Each row has a name. Each question is about the rows just above it. Places in a row count from 0.

<125>: -52, -10, 33, -39, 43, 23, -72, 12, -97, -20, -48, 14, -58, -27, 2, -47, 70, -15, -72, -4, 20, -4, -25, -20, -97, -54, 17, 2, -3, 77, -24, -68, -16, 77, 24, -39, 85, 77, -26, -58, 50, -104, -65, -56, 73, 59, -97
<50>: -52, -10, 24, -39, 43, 23, -41, 12, -97, -20, -48, 14, -3, -27, 2, -47, 33, -15, -72, -48, 20, -4, 54, -20, 1, -54, 73, 2, -3, -3, -48, 1, -54, 1, 24, 46, 47, 59, 56, -50, 24, 33, -38, 25, 1, 98, -24
<123>: -52, -10, -47, -39, 43, 23, -41, 12, -97, 43, -48, 14, -58, -27, 2, -47, 70, -15, -72, 33, 20, -4, 54, -20, -11, -54, -71, 2, -3, 44, -24, -68, -16, 14, 24, -39, 85, -33, -26, -58, 50, -104, -65, -56, 73, -58, -58
Every place of -24 in <50>: -> 46
At which places does <125> hold -97? -> 8 24 46
Every place of -72 in <125>: -> 6 18
Every place of 43 in <123>: -> 4 9
Every place of 1 in <50>: -> 24 31 33 44
Every place of -3 in <50>: -> 12 28 29
Every place of -48 in <50>: -> 10 19 30

<48>: 0, -9, -24, 48, 0, 7, -23, -9, 2
<90>: 51, 51, -15, 98, 32, -15, -15, 51, -15
<92>: -16, 15, -23, 18, -22, 5, -8, 12, 39
<53>: 0, 2, 0, 2, 0, 0, -2, -2, 1
<88>: -24, -9, -24, 48, 0, 3, -23, -9, 2
Places of 0 in row <53>: -> 0 2 4 5
Every place of -15 in <90>: -> 2 5 6 8
Places of -9 in row <88>: -> 1 7

<117>: 83, 83, 6, 83, 83
<29>: 77, 21, 13, 21, 13
<80>: -32, 30, 66, 30, 14
<58>: -42, 6, 53, 27, 3
<111>: -6, 2, -62, 18, -62
<103>: -48, 29, 29, 29, 29
<131>: 30, 30, -15, 30, -15
At which places does <29> hold 21? -> 1 3
Every place of 2 in <111>: -> 1
At which places does <80> hold 14? -> 4
At which places does <103> hold 29? -> 1 2 3 4
At which places does <117> hold 83? -> 0 1 3 4
At which places does <131> hold 30? -> 0 1 3
Places of 13 in row <29>: -> 2 4

<149>: -20, 46, 38, 18, -29, -23, -48, -62, -3, -4, 45, -9, 40, 14, -7, 50, -48, -20, -50, -27, -39, -9, -18, 3, -53, 26, 24, -68, 88, 37, -6, 41, -31, 3, 4, 7, -7, 6, -1, -9, -43, 57, -38, 46, 7, 18, -42, -51, 3, -9, -21, 59, -35, 7, 51, -64, 12, 17, 59
<105>: -12, 28, 53, 8, -43, -65, -33, 5, 8, -29, 29, -4, 6, 12, 62, 25, -42, -42, -18, 3, -22, -33, -61, -36, -38, 35, 50, -68, 117, 34, 0, 41, -58, 63, 12, 20, 24, -14, 23, -37, -34, 30, -25, 12, 7, -17, 13, -37, 6, -13, -10, -14, 6, 7, 26, -97, 24, -43, 13
<57>: -41, 46, 38, 18, -29, -23, -48, -62, -3, -4, 45, -9, 40, 14, -7, 50, -48, -20, -50, -27, -39, -9, -43, 3, -53, 26, 24, -60, 88, 37, -6, 41, -31, 3, 4, 7, -22, 6, -1, -37, -17, 57, -29, 46, 7, 18, -42, -51, 3, -9, -21, 59, -35, -2, 51, -64, 12, 17, 59
<182>: -4, -4, 48, 2, -46, -50, -39, -23, 26, -43, 68, -2, 3, 19, 62, 14, -33, -34, 0, 10, -25, 7, -64, -50, -38, 39, 34, -68, 76, 19, -13, 45, -61, 51, 17, 24, -1, 1, 7, -4, -58, 17, -38, 31, -5, -27, -3, -51, -1, 2, -16, -14, -6, -13, 23, -97, -23, -57, 45
<8>: -12, 28, 53, 8, -43, -65, -37, 5, 8, -29, 29, -4, 21, 12, 62, 25, -42, -42, -18, 3, -22, -33, 30, -36, -38, 35, 50, -68, 117, 34, 0, 30, -58, 63, 12, 20, -4, -14, 23, -37, -34, 30, -25, 12, 7, -17, 13, -37, 6, -13, -10, -14, 6, 7, 26, -97, 24, -43, 13
<27>: -12, 28, 53, 8, -43, -65, -33, 5, 8, -29, 29, -4, 21, 12, 25, 25, -42, -42, -18, 3, -22, -33, -46, -36, -38, 35, 34, -68, 117, 34, 0, 41, -58, 63, 12, 20, -4, -14, 23, -37, -34, 30, -25, 12, 7, -17, 13, -37, 6, -13, -10, -14, 6, 7, 26, -97, 24, -43, 13
<118>: -16, 28, 53, 2, -40, -62, -30, 11, 8, -27, 29, -4, 19, 7, 62, 21, -39, -39, -18, 10, -19, -41, -43, -36, -38, 36, 53, -64, 112, 31, 1, 45, -61, 57, 12, 26, -7, -21, 23, -47, -23, 35, -14, 7, 8, -19, 23, -30, 3, -16, -12, -28, 23, 1, 26, -103, 24, -48, 9
<35>: -24, -8, 32, 13, -34, -23, -72, -67, 11, -50, 52, -15, -5, -2, 44, 46, -42, 7, -41, 10, -31, 26, -67, -29, -78, 26, 40, -82, 41, 63, -15, 33, -49, -27, -1, 41, -27, -12, -6, -22, -61, 62, -44, 35, -8, 0, 13, -23, 6, 11, -44, 22, -12, -18, -3, -103, -6, -38, 63
<56>: 30, -13, 36, -3, -58, -26, -15, -11, 17, -27, 74, 13, 11, 34, 80, -1, -15, -45, 28, 3, -10, 10, -74, -64, -3, 44, 37, -37, 41, 19, -22, 33, -67, 75, 30, 20, 11, 1, -4, 10, -64, -10, -38, 25, 4, -27, 0, -54, -8, -6, -2, -7, -24, -24, 64, -75, -52, -43, 55
Places of -37 in row <8>: -> 6 39 47
At which places does <35> hold 63? -> 29 58
Every place of 34 in <27>: -> 26 29
At which places does <8> hold 7? -> 44 53
At which places does <182> hold -4? -> 0 1 39

<44>: 89, 44, -41, -19, -49, 89, -27, 125
<42>: 124, 52, 113, -17, -17, 124, 103, 124
<104>: 93, 44, 113, 111, 65, 93, -44, -9
<30>: 91, -42, 113, 122, 124, 123, -42, 124
Places of -17 in row <42>: -> 3 4
Places of 124 in row <42>: -> 0 5 7
At which places does <30> hold -42? -> 1 6
At which places does <44> hold 89? -> 0 5

<120>: -37, -37, 27, 27, -37, 68, 68, 68, -46, 68
<39>: -56, 16, -56, -9, 5, -9, 78, -57, -56, -54
<54>: 69, -23, -26, 3, -23, -52, -26, 31, -23, 12
At which places does <39> hold -56? -> 0 2 8
Every place of -37 in <120>: -> 0 1 4
Every place of -23 in <54>: -> 1 4 8
Places of -26 in row <54>: -> 2 6
At which places does <120> hold 68? -> 5 6 7 9
At which places does <54> hold 12? -> 9

<34>: -20, 70, -91, -18, 31, 9, 44, 16
<83>: -83, 0, 0, 7, 7, -83, -83, 75
<65>: 75, -2, 0, 7, -64, -10, 38, 6
<116>: -64, 40, 0, 27, 34, -45, 24, 0
<167>: 10, -84, 10, 10, -11, 10, -11, -24
<144>: 52, -53, -18, -56, -6, -66, 10, 38
<10>: 52, -53, -18, -56, -48, 42, 42, 11
At which places does <10> hold 42? -> 5 6
Places of 0 in row <116>: -> 2 7
At which places does <167> hold -84? -> 1
Every place of -83 in <83>: -> 0 5 6
Every place of 10 in <167>: -> 0 2 3 5

<95>: -76, 76, 6, 7, 19
<62>: -76, -76, 58, -76, 58
<99>: 75, 45, 59, -11, -11
<127>: -106, -57, -1, 17, 103
<12>: -75, -75, -75, -75, -75
Places of 58 in row <62>: -> 2 4
Every place of -75 in <12>: -> 0 1 2 3 4
Every place of 76 in <95>: -> 1
Every place of -76 in <95>: -> 0
Every place of 6 in <95>: -> 2
Places of 75 in row <99>: -> 0

<114>: -48, 19, -83, -11, -6, -48, -30, 67
<147>: -43, 31, -106, 31, 31, -73, 31, 90
<155>: -35, -26, 30, -50, 52, -31, 59, 123
<55>: 39, -19, 74, 9, -7, 88, 28, -93
<197>: -35, -26, 30, -50, 52, 4, 14, -73
<86>: -20, -30, 48, -39, 29, 64, 58, 40
<196>: 12, -33, 37, 37, 37, 65, 65, 23
<154>: -43, 32, -106, 4, -18, 90, 42, -61
<74>: -32, -32, 82, 82, -32, -32, 82, -5
<159>: -43, 31, -106, 4, -18, -18, -18, 50
At which places does <147> hold 31? -> 1 3 4 6
At which places does <74> hold -5? -> 7
Places of 65 in row <196>: -> 5 6
At which places does <159> hold -18? -> 4 5 6
Every place of -32 in <74>: -> 0 1 4 5

<121>: -59, 6, -59, 41, -27, 41
<89>: 45, 14, -3, 22, 42, 30
<98>: 48, 47, 27, -31, 27, 40
Places of 41 in row <121>: -> 3 5
Places of 30 in row <89>: -> 5

<189>: 0, 25, -32, 49, 41, 31, -54, -34
<63>: 21, 48, 68, -47, -32, 39, 45, 33
<169>: 6, 63, 32, 50, 53, -63, -46, 46
<11>: 88, -48, -5, 16, -106, -36, -10, 29
<72>: 12, -72, 28, 34, -6, 6, -51, 93
<184>: 37, -44, -30, -57, 95, -16, 57, -68
<110>: -71, -71, 71, 71, -49, 40, -49, -49
<87>: 19, -91, 4, 44, -64, -107, -64, 33
<193>: 26, 16, -17, 61, -114, -76, -33, 20
<134>: 31, -10, -62, -62, -72, -62, -62, 31
<6>: -79, -11, 15, -11, -30, -40, 15, -11
Places of -49 in row <110>: -> 4 6 7
Every place of -62 in <134>: -> 2 3 5 6
Places of 6 in row <72>: -> 5
At which places does <6> hold -11? -> 1 3 7

<165>: -25, -26, -58, -28, -58, -3, 2, -76, 22, -76, -25, -76
<161>: 57, 3, -29, -10, 64, 29, 66, 57, 50, -24, 12, 21
<43>: -1, 36, 5, -1, 37, 32, 47, 44, 37, 37, 1, 8
<51>: 91, 31, 55, 16, -11, 13, -77, 21, -28, 74, 33, 41
<45>: -9, -21, 6, 15, -40, -30, -53, -61, -24, -4, -11, -29
<140>: 34, -9, -9, -9, -51, -14, -71, -41, -59, 20, -20, -14
<115>: 87, 7, 87, 24, 2, 16, -16, 4, -20, 68, 9, 27
Places of 87 in row <115>: -> 0 2
At which places does <161> hold -29? -> 2
At which places does <165> hold -25? -> 0 10
At which places does <43> hold 8? -> 11
Every place of -76 in <165>: -> 7 9 11
Every place of -14 in <140>: -> 5 11
At which places does <140> hold -41? -> 7

<153>: -88, -85, -89, -89, -87, -87, -91
<158>: -89, 82, 92, 91, -92, -88, 84
<81>: -87, 88, 81, 88, 81, -87, 81
<139>: -90, 89, -86, 96, -91, -92, 89
<145>: -84, 91, 90, 91, -90, -84, 91
<166>: -87, 88, 88, 88, -86, -89, 88
<85>: 87, -85, 86, 87, -85, -85, 87
<141>: -86, 71, 83, 93, -95, -91, 78
<179>: -87, 90, 83, 80, -90, -90, 31
<36>: 79, 79, 87, 84, -86, 79, 87
Every place of -87 in <81>: -> 0 5
Every place of 79 in <36>: -> 0 1 5
At which places does <81> hold 81? -> 2 4 6
Every place of 91 in <145>: -> 1 3 6
At which places does <179> hold 90? -> 1
Every place of 87 in <85>: -> 0 3 6
At which places does <85> hold -85? -> 1 4 5

<15>: 31, 16, 9, -18, 16, 16, -40, -36, -19, 43, -21, 25, 9, 9, -11, 9, 93, -70, -46
<102>: -19, 28, -37, 68, 10, -24, -14, -26, -16, -74, 34, -65, -7, 23, 58, -24, 47, 23, 27
<173>: 32, -12, 25, -75, 5, -75, -75, -16, 10, 90, -21, 34, 19, 8, 19, 53, 19, -43, 19
<204>: -39, 2, 11, 49, 7, 6, 41, -8, 7, -47, -56, 2, -5, 2, 2, -62, -61, 7, 86
<2>: -31, 53, -41, 48, 12, -25, -41, -8, -1, -94, 50, 29, -21, 29, 35, -5, 64, 20, 20
<205>: -4, 46, -10, 40, 11, -9, -42, -39, -21, -37, -11, -21, -3, 52, -16, 8, 109, -36, 15
<20>: 17, 40, -36, -17, 9, -29, -33, 8, -8, -7, 87, -28, -2, -10, 96, 20, 25, 25, -57
<60>: 17, 1, -20, -33, 6, -23, -10, 12, -4, 10, 79, -35, 7, -34, 94, 8, -37, 41, -48
<163>: -2, 48, -52, 36, 13, -19, 48, -8, -14, -53, 68, -40, -7, 10, 85, -7, 49, 15, -18
<101>: -2, 23, 9, 28, 3, 14, -22, -19, -13, -23, -57, 34, -9, 50, -78, 15, 85, -57, 30
<61>: 2, -4, -46, -9, -7, -24, -8, 25, 2, -19, 83, -34, -3, -33, 93, -7, -41, 63, -29
Every place of 48 in <163>: -> 1 6
Every place of 16 in <15>: -> 1 4 5
Every place of -8 in <2>: -> 7
At which places does <173> hold 19? -> 12 14 16 18
Every place of 7 in <204>: -> 4 8 17
At which places does <163> hold -14? -> 8

<162>: 9, 9, 9, 9, 9
<188>: -11, -12, -34, -40, -23
<209>: 23, 23, -48, 9, 23
<66>: -27, -27, -27, -27, -90
<201>: -20, 3, -23, 10, 10
<156>: 5, 5, -28, 34, 5
<177>: -7, -31, -10, -24, 54
<186>: 45, -27, -62, -30, 31
<25>: 18, 15, 23, -18, 22
<168>: -17, 4, 4, 4, -17
<17>: -20, -19, 29, 7, 6
At which places does <209> hold 23? -> 0 1 4
Every place of 9 in <162>: -> 0 1 2 3 4
Every place of -28 in <156>: -> 2
At which places does <201> hold 10? -> 3 4
Places of 4 in row <168>: -> 1 2 3
Every place of -27 in <66>: -> 0 1 2 3
Every place of 23 in <25>: -> 2

<32>: -12, 0, 3, -79, -8, -56, -87, 66, -24, -10, 4, 73, 18, 0, -59, -35, 22, -67, 52, 7
<5>: -14, 24, -42, -62, -74, -45, -63, 71, 8, -8, -67, 56, 56, -74, -28, -39, 21, -74, 19, 25
<128>: -27, -25, -79, -11, 41, -34, 4, 38, 48, -14, -111, 25, -75, -32, 33, -17, 21, -16, -51, -10
<150>: -16, 0, 0, -57, 5, -52, -63, 70, 16, -8, -79, 53, -21, 0, -21, -37, 19, -62, 8, 18
<138>: 55, 37, -75, 53, 1, -33, 29, -27, -85, -40, 0, -41, -41, 44, 13, -75, -75, -41, 45, -38
<100>: -12, 0, 3, -79, -8, 8, -87, 66, -24, -15, 4, 73, 18, 0, -59, -35, 22, -67, 52, 7
<82>: -1, -3, 14, -52, 2, 57, -69, 45, -64, -22, 68, 65, 37, 6, -52, 16, 30, -35, 68, 0
At which places does <5> hold -74? -> 4 13 17
Places of -41 in row <138>: -> 11 12 17

<97>: 3, -54, -4, -9, 8, -9
<142>: -26, 16, 2, -26, 16, -10
<59>: -41, 48, -21, -54, 47, -29
<77>: 15, -32, 40, -73, 25, 5
<31>: 49, -63, 54, -99, 64, -5
<21>: 26, -25, 45, -22, 63, -16
<130>: 17, -68, 37, 1, -15, 66
<73>: 47, 3, -32, 79, 29, 62
Every place of -4 in <97>: -> 2
Every place of 16 in <142>: -> 1 4

